Here is a tiny trained network, its code and every weight. The questions are about switching its units off for an input and a target symbol, where a switched-off unit gives its printed mean instead of its output.

import numpy as np


def w(rows, s, z=0):
    codes = np.array(rows[::2]) - 128.0
    scale = np.full(codes.shape[1], s)
    scale[-1] = z or s
    return codes * scale


def norm(h):
    return h / np.sqrt((h * h).mean(-1, keepdims=True) + 1e-5)


def f(y):
    return y / 2 * (1 + np.tanh(0.7978845608 * (y + 0.044715 * y**3)))


def softmax(a):
    e = np.exp(a - a.max(-1, keepdims=True))
    return e / e.sum(-1, keepdims=True)


def log_softmax(a):
    a = a - a.max(-1, keepdims=True)
    return a - np.log(np.exp(a).sum(-1, keepdims=True))


def net(x, mask):
    ids = ['αγεζηθλμξπστφψω'.index(c) for c in x.split()]
    T = len(ids)
    res = E[ids] + P[:T]
    u = 0
    for l in range(2):
        q, k, v = (norm(res) @ M[l].T for M in (Q, K, V))
        z = softmax(np.where(np.tri(T) > 0, q @ k.T / 4**0.5, -1e9)) @ v
        res = res + np.where(mask[u], z, O[l][:, -1]) @ O[l][:, :-1]
        u += 1
        y = f(norm(res) @ A[l][:, :-1].T + A[l][:, -1])
        res = res + np.where(mask[u : u + 4], y, B[l][:, -1]) @ B[l][:, :-1]
        u += 4
    return log_softmax(norm(res)[-1] @ U[:, :-1].T + U[:, -1])


Q, K, V, O, A, B = {}, {}, {}, {}, {}, {}
E = w([
[133,134,132],'α',
[100,106,91],'γ',
[88,158,79],'ε',
[178,99,38],'ζ',
[74,115,108],'η',
[86,117,194],'θ',
[94,183,138],'λ',
[126,103,140],'μ',
[128,155,22],'ξ',
[72,4,115],'π',
[103,89,88],'σ',
[167,111,17],'τ',
[137,143,83],'φ',
[194,137,123],'ψ',
[155,120,129],'ω',
],0.022)
P = w([
[137,69,58],'0',
[93,251,204],'1',
[130,65,56],'2',
[92,243,205],'3',
[110,40,43],'4',
[89,240,205],'5',
[106,44,42],'6',
[93,235,205],'7',
],0.003)
Q[0] = w([
[65,148,191],'0.h0',
[115,42,6],'0.h0',
[173,204,117],'0.h0',
[194,133,119],'0.h0',
],0.011)
K[0] = w([
[106,171,102],'0.h0',
[102,68,44],'0.h0',
[183,254,118],'0.h0',
[250,114,201],'0.h0',
],0.0091)
V[0] = w([
[181,242,141],'0.h0',
[178,199,254],'0.h0',
[102,145,194],'0.h0',
[109,120,141],'0.h0',
],0.0055)
O[0] = w([
[50,168,128,65],'0.h0',
[254,66,118,2],'0.h0',
[123,156,123,111],'0.h0',
[174,116,123,138],'0.h0',
],0.0074,0.0047)
A[0] = w([
[193,202,89,177],'0.n0',
[102,159,89,156],'0.n1',
[113,178,224,14],'0.n2',
[94,229,254,252],'0.n3',
],0.0086,0.0032)
B[0] = w([
[90,21,184,149],'0.n0',
[91,174,241,198],'0.n1',
[247,252,183,133],'0.n2',
[228,9,165,253],'0.n3',
],0.0041,0.005)
Q[1] = w([
[61,107,122],'1.h0',
[255,160,184],'1.h0',
[120,201,157],'1.h0',
[69,199,82],'1.h0',
],0.0096)
K[1] = w([
[11,77,127],'1.h0',
[176,177,139],'1.h0',
[97,202,150],'1.h0',
[77,137,113],'1.h0',
],0.013)
V[1] = w([
[105,254,73],'1.h0',
[168,1,176],'1.h0',
[119,26,59],'1.h0',
[149,77,253],'1.h0',
],0.0038)
O[1] = w([
[249,26,106,154],'1.h0',
[151,174,78,23],'1.h0',
[127,36,125,255],'1.h0',
[3,20,112,48],'1.h0',
],0.0055,0.00069)
A[1] = w([
[110,96,62,8],'1.n0',
[50,253,69,134],'1.n1',
[61,128,135,90],'1.n2',
[104,226,173,244],'1.n3',
],0.012,0.0017)
B[1] = w([
[254,91,183,169],'1.n0',
[112,76,66,255],'1.n1',
[185,228,216,213],'1.n2',
[249,171,83,187],'1.n3',
],0.0088,0.0072)
U = w([
[111,100,139,217],'α',
[102,162,51,93],'γ',
[124,120,60,106],'ε',
[178,75,109,67],'ζ',
[89,202,167,109],'η',
[151,99,216,85],'θ',
[205,170,130,129],'λ',
[93,80,201,123],'μ',
[125,105,74,112],'ξ',
[101,90,110,254],'π',
[7,108,106,119],'σ',
[143,88,72,101],'τ',
[162,95,75,94],'φ',
[200,62,155,74],'ψ',
[122,30,128,87],'ω',
],0.02,0.0082)

Each question gives the input, a string of symbols that net reads in full, and the target symbol t.
The units are the heads (4 rows each of Q, K, V and O) and the neurons (one row each of A and B). Each row of codes is followed by its name. A weight is (code - 128) times the scale printed after its matrix; where a second scale follows, it is the last column's (O, A, B and U).
mask holds one flag per unit, layer by layer, with each layer's heads first. A switched-off unit (its flag False) gives its mean, the last column of its rows in O or B, instead of its output. The means were averaged over made-up inputs and are rounded, as every weight is.
A unit's drop is (log p(t) with every unit on - log p(t) with that unit switched off) / (log p(t) with every unit on - log p(t) with every unit switched off).
The circuit of an input: a set's keep is (log p(t) with only the set's units on - log p(t) with every unit switched off) / (log p(t) with every unit on - log p(t) with every unit switched off). Starting from all 10 units, units are removed one at a time, each time the one whose removal leaves the highest keep (on an exact tie, the one counted first), for as long as the keep stays at least 0.8.
units of the circuit, in order: the units of the circuit, biggest drop first
unit that matters most: the unit with the biggest drop
k most important neurons: the k neurons with the biggest drops, biggest first
k most important neurons of layer l: the k neurons of layer l with the biggest drops, biggest first
drop when u is switched off: that unit's drop, to one decimal
input θ γ λ ε α, target η: unit that matters most -> 1.n0
input γ η α, target η: 3 most important neurons of layer 1 -> [1.n0; 1.n1; 1.n3]
input ζ γ θ η ψ θ η σ, target σ: units of the circuit, in order -> [1.n3; 0.n3]
input ζ η η λ μ, target θ: 3 most important neurons -> [1.n1; 0.n3; 1.n3]
input η λ ω μ λ θ η ω, target ω: units of the circuit, in order -> [1.n2; 1.n3; 0.h0; 1.h0]
input η η τ λ η η λ γ, target γ: units of the circuit, in order -> [0.n3; 1.n1; 1.n2]
input φ ψ λ γ, target γ: units of the circuit, in order -> [1.n1; 0.n0; 0.h0; 1.n2]
input λ θ λ μ, target μ: 4 most important neurons -> [1.n3; 1.n1; 1.n0; 1.n2]
input ω μ τ η, target η: 2 most important neurons -> [1.n2; 0.n0]
input η φ η η, target η: 2 most important neurons -> [1.n2; 1.n0]
input θ σ η μ, target μ: 2 most important neurons of layer 0 -> [0.n3; 0.n1]
input θ ψ θ ψ, target ψ: 2 most important neurons of layer 1 -> [1.n1; 1.n2]
input η ζ η ω, target ω: 3 most important neurons of layer 1 -> [1.n2; 1.n3; 1.n0]
input η λ θ λ η η γ σ, target σ: most important neuron -> [1.n3]
input λ λ τ ψ, target ψ: drop when 1.n3 is switched off -> 0.5
input ω η μ, target θ: drop when 0.h0 is switched off -> 0.1
input τ θ ω ζ θ ξ λ, target λ: drop when 0.n3 is switched off -> 0.3
input θ γ λ θ φ λ θ λ, target λ: drop when 0.n0 is switched off -> 0.0
